[[ -7 -22  25  33  13  21]
 [-58  36 -41  38  41  48]] Out: 38

[ -2  35 -30 -55 -22] Out: -30

[-27 -67  -6  16  10] Out: -6

[[-55  25  15  41 -10 -46  16]
 [-41 -28 -47  40 -62 -10  61]
 [  1  56 -49  -4 -17  23  13]] Out: -17

[ 62 -51 -61 -16 -66] Out: -61

[ 45 -15 -27  27 -57] Out: -27

[ 28 -21  64 -26  10   7 -13] Out: 10

[-46   5 -63  -7  16  11 -54] Out: 16

[[ 22  62 -26   1 -14]
 [  8  51  17 -22 -25]
 [-38  -8 -39  41  65]] Out: -39

[-46 -54  12 -19  -6 -71  46] Out: -6
---
[[ 44 -23 -40 -18  38  24]
 [-29  27 -50 -15  18 -57]
 [-23  16  13   4 -26 -47]] yields -57

[[ 31  25  -2 -12   7 -68]
 [  4 -32  13   6  58 -36]
 [-44 -35   9  14  -7 -22]] yields -36

[[ -6   6  30 -58  -3  35 -13]
 [ -3   4  -3 -22  20  -2  -9]
 [-11  10  46 -54  -1  47  -8]] yields -9

[[-32  11  11  40]
 [-59   5  16  27]
 [ 47 -17 -30 -39]] yields 27

[[ -5 -46 -39  -5 -37]
 [-19   1  51  23 -27]
 [  4  32 -61  30   7]] yields -27

[[  3  -3 -11  11  15 -20]
 [ 34 -18 -20  -6  27  21]
 [  4  52  -2 -12  21 -43]] yields 21

[[-24   2   3  27]
 [-46  69   5  29]
 [-29  21 -21  35]] yields 29

[[ 13 -52 -32 -52  36   6]
 [-57 -12  56  38 -21  -7]
 [-12  12   0  -6 -39  26]] yields -7

[[  8  -4  -6 -11   2   7   1]
 [  5 -19  44  -6   6 -32  19]
 [ 20 -26 -35   0  11  -4  56]] yields 19

[[  0  12   8  -1   0  -5  13]
 [ 12 -29  16  -1   0 -20  -3]
 [ 27 -21  19  -4  17   2 -50]] yields -3
---
[[ 23  -6   3 -36]
 [ 48  -3   4 -57]]	48

[[ 48  23   7  29  26]
 [-36 -53 -33  10 -24]
 [ 21   5  36   6  45]]	26

[ -6  -3 -58  35  20 -69 -65]	20

[  3 -52 -28  -6 -34  26 -32]	-34

[-37  58   6  26  12]	12

[  6 -55  70 -24 -17  11  -6]	-17

[[ 41  49 -58 -53 -49]
 [-23 -15 -44 -46 -24]
 [ 42  43 -29 -44 -54]]	-49

[ 12 -63 -55  23  -8]	-8

[[-17 -43 -50 -36 -63]
 [ 28 -62 -21  22 -35]
 [ 63  44  33  46 -19]]	-63
---
 0.183  -0.142   0.052   0.132   0.006   0.044   0.142 | 0.006

 -6.962   -6.122  -10.583   -7.681  -10.307   -4.976
 -3.632   -1.993  -13.090   -4.956  -14.480    8.656
 -1.430    0.876  -14.899   -3.285  -16.991   16.449
| -10.307

-0.02  -0.12   0.08   0.01
-0.13  -0.12   0.07  -0.13
-0.12  -0.17   0.15  -0.08
| -0.13

 -40.4  -195.7   -93.4   -55.0
-222.4  -214.4  -104.2   115.4
-153.6   -25.3  -142.0    48.6
| -222.4

-13.000  -12.366    6.714   17.515  -13.413
  3.852   17.066   -1.406   -6.606   10.403
  8.273   -8.676   -9.101  -11.167   -7.863
| -13.413

 0.6  -1.0   1.2  -0.9  -1.8   1.1 | -1.8

-14.606   10.029   -3.371   -9.219    6.729 | 6.729
---
Q:   46.9  -110.0     1.5    33.3    76.4   105.0
A: 105.0, 76.4

Q:   9.377   -2.742   -0.880   16.740  -10.503   -0.216
A: 16.740, 9.377

Q:  1.64  -0.54  -0.78   1.15   1.87  -1.61
A: 1.87, 1.64

Q:
-19.38    8.65    4.78  -14.07  -18.39
 14.83   -5.76   11.04   21.98   20.89
  9.03    2.89    9.95   16.51   17.38
A: 21.98, 20.89

Q:  0.07  -0.05   0.17  -0.18  -0.04  -0.01
A: 0.17, 0.07

Q: -1.10   1.74   1.21  -0.63   0.89
A: 1.74, 1.21

Q:  2.0   0.3  -0.1   0.0   1.2  -0.4  -1.5
A: 2.0, 1.2

Q:   2.50  -10.69    7.88   10.27
A: 10.27, 7.88

Q:  102.564   -24.373  -198.463   163.164    46.685    70.569   -15.253
A: 163.164, 102.564
---
[-1.444  0.071  1.474 -1.550  0.377 -1.831] result: -1.831
[ 66.0 101.8 -92.3 -53.1] result: -53.1
[-1.7  0.8  0.9  1.1 -1.2 -0.3 -0.8] result: -0.8
[  90.8 -158.2 -175.0  102.7] result: 102.7
[  2.464   3.806 -16.529  15.633  -8.380  -5.548] result: -5.548
[ 0.561 -1.524 -0.743  0.960] result: 0.960
[-113.98  -99.81   40.77  -72.99 -126.45  -84.70  195.96] result: 195.96
---
 33   64   55    8   -6  -22: 33

 23   32   22  -24  -44   33
 31   42  -13  -18  -63   65
 -7   -8    7    2   53   13
: 23

 66   -9   12  -56   -1   36   53
-35  -60   24  -44   -4   57   -8
: 66

-65  -30   15   22  -23   42   48: -65

 55  -29  -23    0   31: 55

 -9   17  -34   17  -23  -26    8
 13   65   -2   24   13   -1   -2
 52   33   67   48   23    5    4
: -9

65  21  44  19: 65

-58  -54  -64   22   -7
  5   69  -18   22  -36
-63  -46  -38   32   29
: -58

-16    0   17   -3  -35   -1
 -6    0   -9   31  -29   54
  1   14    6   12  -15   58
: -16

  4  -55   18  -32   21   25
  1  -34  -33   -7   12   31
 61  -50   12   12   59   -3
: 4
---
[[ 33  -4  -9  44]
 [-19  25  15  -5]
 [ 66  43  -5   1]] | -4

[[ 21 -43   4 -60 -19]
 [-19   3 -18   1   0]
 [  2  -9 -30 -45 -20]] | 4

[[ -2  31  -4  -4 -43]
 [-27   4   7   5  55]
 [ 20  12 -32  26 -36]] | -4

[[-22 -34  19  -6]
 [ 10  -2  -3  54]
 [ 50 -48 -19  -8]] | -34

[[ 22 -22 -28  43]
 [ 28 -22 -26  30]
 [ 19  54   0 -64]] | -22

[[ 49  14  69 -31  24  22  65]
 [ -6  62   1 -22  47  -6 -57]
 [ 19  58  14 -41 -12 -36 -49]] | 24

[[-61  29  64   1 -65  35]
 [-19  31 -44 -23  37  49]
 [-37 -64   4  67  12  34]] | 1

[[-21  28 -63  65 -24 -63  47]
 [-58 -42 -20  12  60 -56  69]
 [ 55 -13 -29 -53  55  28 -30]] | -24

[[ 13  -3  42   0  -6]
 [ 20 -58   6 -46  36]
 [  0  35 -20 -49  23]] | 42
---
57.357,82.432,-21.678,94.575
48.463,116.077,-164.658,148.823
yields 57.357

-159.2,-176.7,32.1,-161.7,129.0,130.3
129.5,69.5,176.8,-32.9,-164.0,-147.1
102.7,82.1,-158.5,-38.1,107.0,-174.0
yields -159.2

-1.4,-1.6,-0.6,1.8,-1.9,0.2,-0.4 yields -1.4

0.92,0.74,0.82,1.18,-1.76,0.14 yields 0.92

0.853,-0.174,-1.294,-0.799
-1.868,-0.090,1.411,0.604
-1.712,-0.174,1.411,0.554
yields 0.853

0.15,0.10,-0.14,-0.19,-0.16
-0.01,0.22,-0.06,-0.13,-0.14
yields 0.15

132.21,-6.84,-53.72,-126.01,-174.46 yields 132.21
---
20,63,-3,-6,-40,-7
0,-50,-11,-13,38,-14
result: 20

67,-54,40,-72
-32,40,-49,21
-13,-16,-32,-62
result: -32

8,-4,-22,-17
-5,44,0,-24
-14,10,-13,62
result: -5

-51,-55,18,39,-40,35,-42
-37,-50,14,54,-25,37,-40
result: -51

-70,49,22,65,7
-35,33,-11,-21,24
result: -70

31,7,-23,-55
12,-7,-69,-11
result: 31

15,21,-11,3,18
-65,35,-42,-10,44
14,-35,22,28,-41
result: -65
---
array([-37, -60,  15,   3,  22,  18]) => 15
array([-11, -12,  20,  71, -32]) => 20
array([ 51,  19, -63,  59,   2,  -2, -60]) => -63
array([ -9,  62,  21, -10,  50, -21,   4]) => 21
array([-6,  9, 67,  0,  1]) => 67
array([ 10,  58,  14, -18, -29]) => 14
array([ 48,  25, -23, -71,  28]) => -23
array([ 39, -60,  13,   3,   6, -68]) => 13
---
Q:
[[ 45 -31   3  44 -11   1  46]
 [-25  11   1 -35  32   7 -27]
 [-48  22   3 -49  16  -1 -51]]
A: -1

Q: [ 30  45 -42  50  26 -65  -1]
A: -65

Q: [-8 31 57 45]
A: 57

Q:
[[-65  -1  40 -71  -8]
 [-62  -5  56 -64 -24]]
A: -64

Q:
[[  8   3 -62  -2  -8  27  18]
 [ 64   1   5 -16  10 -10  -6]]
A: -10

Q:
[[ -8 -14  50  -5  24  31]
 [-26 -25  44 -26  18  -8]]
A: 18

Q: [-55   9   7 -39  50]
A: -39

Q: [ 24  -2  30 -56  18 -11]
A: 18
---
(-393, 192, -676, -227, 637, -473) --> -473
((4, 3, 4, 4, 3), (1, 4, 5, 1, 7), (3, 3, 5, 2, 6)) --> 6
(174, 205, 185, 69, 40, 75, 55) --> 55
((135, 501, -136, -161, 920, 345), (-156, -50, -447, -555, 329, 516)) --> 516
((155, 172, 222, 211), (91, 206, 64, 184), (100, 235, 216, 219)) --> 219
(3805, 8823, 1042, 3749) --> 3749
((188, 181, 255, 104, 154, 60, 159), (188, 181, 183, 104, 154, 86, 159)) --> 159
